[[127 128 129 149 128 127 131 126 128 128 124 129 112 129 126 139]
 [128 112 109 127 127 126 114 126 129 128 126 126 126 128 127 133]
 [127 127 128 129 128 127 130 128 128 128 129 128 127 128 128 128]
 [128 128 127 129 128 128 129 127 128 128 128 129 127 128 128 129]
 [117 129 131 128 137 115 121 130 134 139 139 129 129 136 135 129]]
->
[[127 129 128 131 128 124 112 126]
 [128 109 127 114 129 126 126 127]
 [127 128 128 130 128 129 127 128]
 [128 127 128 129 128 128 127 128]
 [117 131 137 121 134 139 129 135]]

[[128 122 117 124 142 138 135 133 123 118 123 132]
 [125 113 119 138 131 138 143 132 108 125 123 116]
 [125 118 119 125 135 141 142 132 115 124 129 122]
 [139 135 142 119 124 119 124 137 146 136 137 144]
 [118 124 128 115 108 138 132 112 117 141 130 110]
 [133 130 128 132 131 123 122 128 131 123 125 124]
 [117 139 134 114 128 138 119 125 147 129 137 152]]
->
[[128 117 142 135 123 123]
 [125 119 131 143 108 123]
 [125 119 135 142 115 129]
 [139 142 124 124 146 137]
 [118 128 108 132 117 130]
 [133 128 131 122 131 125]
 [117 134 128 119 147 137]]

[[147 108 111 135 126 127 129 107 125 135]
 [122 117 137 127 133 135 143 105 147 119]
 [114 140 147 120 147 121 134 133 127 117]
 [125 134 126 122 138 119 123 118 110 135]
 [136 137 136 122 130 103 132 135 123 127]
 [133 128 125 127 144 117 127 117 115 132]]
->
[[147 111 126 129 125]
 [122 137 133 143 147]
 [114 147 147 134 127]
 [125 126 138 123 110]
 [136 136 130 132 123]
 [133 125 144 127 115]]

[[149 130 133 125 136 128 143]
 [120 130 137 123 119 133 112]
 [110 127 126 129 120 129 113]
 [152 127 124 130 142 123 154]
 [114 123 112 138 130 122 130]
 [129 128 128 128 129 128 129]]
->
[[149 133 136 143]
 [120 137 119 112]
 [110 126 120 113]
 [152 124 142 154]
 [114 112 130 130]
 [129 128 129 129]]

[[143 106 135 135 151]
 [131 133 128 134 140]
 [134 149 148 150 141]]
->
[[143 135 151]
 [131 128 140]
 [134 148 141]]

[[127 129 140 131 136 125 125 144 124 130 134 140]
 [131 120 137 130 137 123 109 138 114 122 139 138]
 [120 129 117 115 125 118 121 135 122 118 115 125]
 [129 123 127 129 125 132 125 119 127 128 131 123]
 [126 121 101 133 121 128 109 133 114 130 109 119]
 [121 129 116 114 125 119 122 134 122 118 115 124]
 [130 121 125 130 126 135 122 117 126 128 134 121]]
->
[[127 140 136 125 124 134]
 [131 137 137 109 114 139]
 [120 117 125 121 122 115]
 [129 127 125 125 127 131]
 [126 101 121 109 114 109]
 [121 116 125 122 122 115]
 [130 125 126 122 126 134]]

[[121 112 122 121 110]
 [152 127 105 147 134]
 [156 152 122 155 142]]
->
[[121 122 110]
 [152 105 134]
 [156 122 142]]

[[107 125 136]
 [135 132 127]
 [122 131 118]
 [136 114 116]
 [145 108 124]
 [124 129 112]
 [102 129 135]
 [141 113 112]
 [106 129 136]
 [138 127 122]
 [114 135 104]
 [112 120 143]]
->
[[107 136]
 [135 127]
 [122 118]
 [136 116]
 [145 124]
 [124 112]
 [102 135]
 [141 112]
 [106 136]
 [138 122]
 [114 104]
 [112 143]]

[[112 128 125 120 131]
 [135 120 147 125 133]
 [134 133 124 142 123]
 [132 118 102 145 137]
 [133 126 130 124 130]]
->
[[112 125 131]
 [135 147 133]
 [134 124 123]
 [132 102 137]
 [133 130 130]]
---
[[130 112]
 [128 131]
 [119 139]
 [124 122]
 [128 119]
 [131 116]
 [126 129]
 [129  99]]
->
[[130 112]
 [119 139]
 [128 119]
 [126 129]]

[[118 140 113 119 135 119 125 120 108 145 127 110]
 [120 109 103 124 136 119 112 145 125 130 121 130]
 [127 109 120 116 147 127 109 110 130 116 123 132]
 [134 140 119 145 138 146 132 118 137 126 122 104]]
->
[[118 140 113 119 135 119 125 120 108 145 127 110]
 [127 109 120 116 147 127 109 110 130 116 123 132]]

[[128 118 147 114 120 118 135 143 124 110 112 155 134 124]
 [123 105 126 103 139 118 134 117 120 117 140 137 118 148]]
->
[[128 118 147 114 120 118 135 143 124 110 112 155 134 124]]

[[123 125 110 123 142 125]
 [133 127 134 126 118 127]
 [122 127 131 121 117 140]
 [127 127 135 128 126 128]
 [129 127 133 125 144 130]
 [150 128 136 135 131 112]
 [133 127 127 130 126 121]
 [124 126 108 129 141 118]
 [139 127 129 126 124 119]
 [132 127 140 128 124 132]
 [125 126 132 128 119 127]]
->
[[123 125 110 123 142 125]
 [122 127 131 121 117 140]
 [129 127 133 125 144 130]
 [133 127 127 130 126 121]
 [139 127 129 126 124 119]
 [125 126 132 128 119 127]]

[[131 132 124 136 127 132 141 123 142 123 135]
 [131 140 120 124 129 136 116 130 127 146 114]
 [134 144 127 140 128 134 135 128 131 116 129]
 [118 108 138 128 121 117 132 141 128 108 145]
 [135 133 128 136 137 149 132 127 121 129  99]
 [127 116 125 124 125 128 132 134 138 134 127]
 [127 145 137 136 139 134 128 131 107 108 120]
 [132 131 125 135 131 132 132 148 115 107 117]]
->
[[131 132 124 136 127 132 141 123 142 123 135]
 [134 144 127 140 128 134 135 128 131 116 129]
 [135 133 128 136 137 149 132 127 121 129  99]
 [127 145 137 136 139 134 128 131 107 108 120]]

[[141 151 129 140]
 [152 149 146 150]
 [135 131 124 117]
 [116 123 128 138]
 [127 140 132 149]
 [145 150 135 119]
 [136 132 126 117]]
->
[[141 151 129 140]
 [135 131 124 117]
 [127 140 132 149]
 [136 132 126 117]]
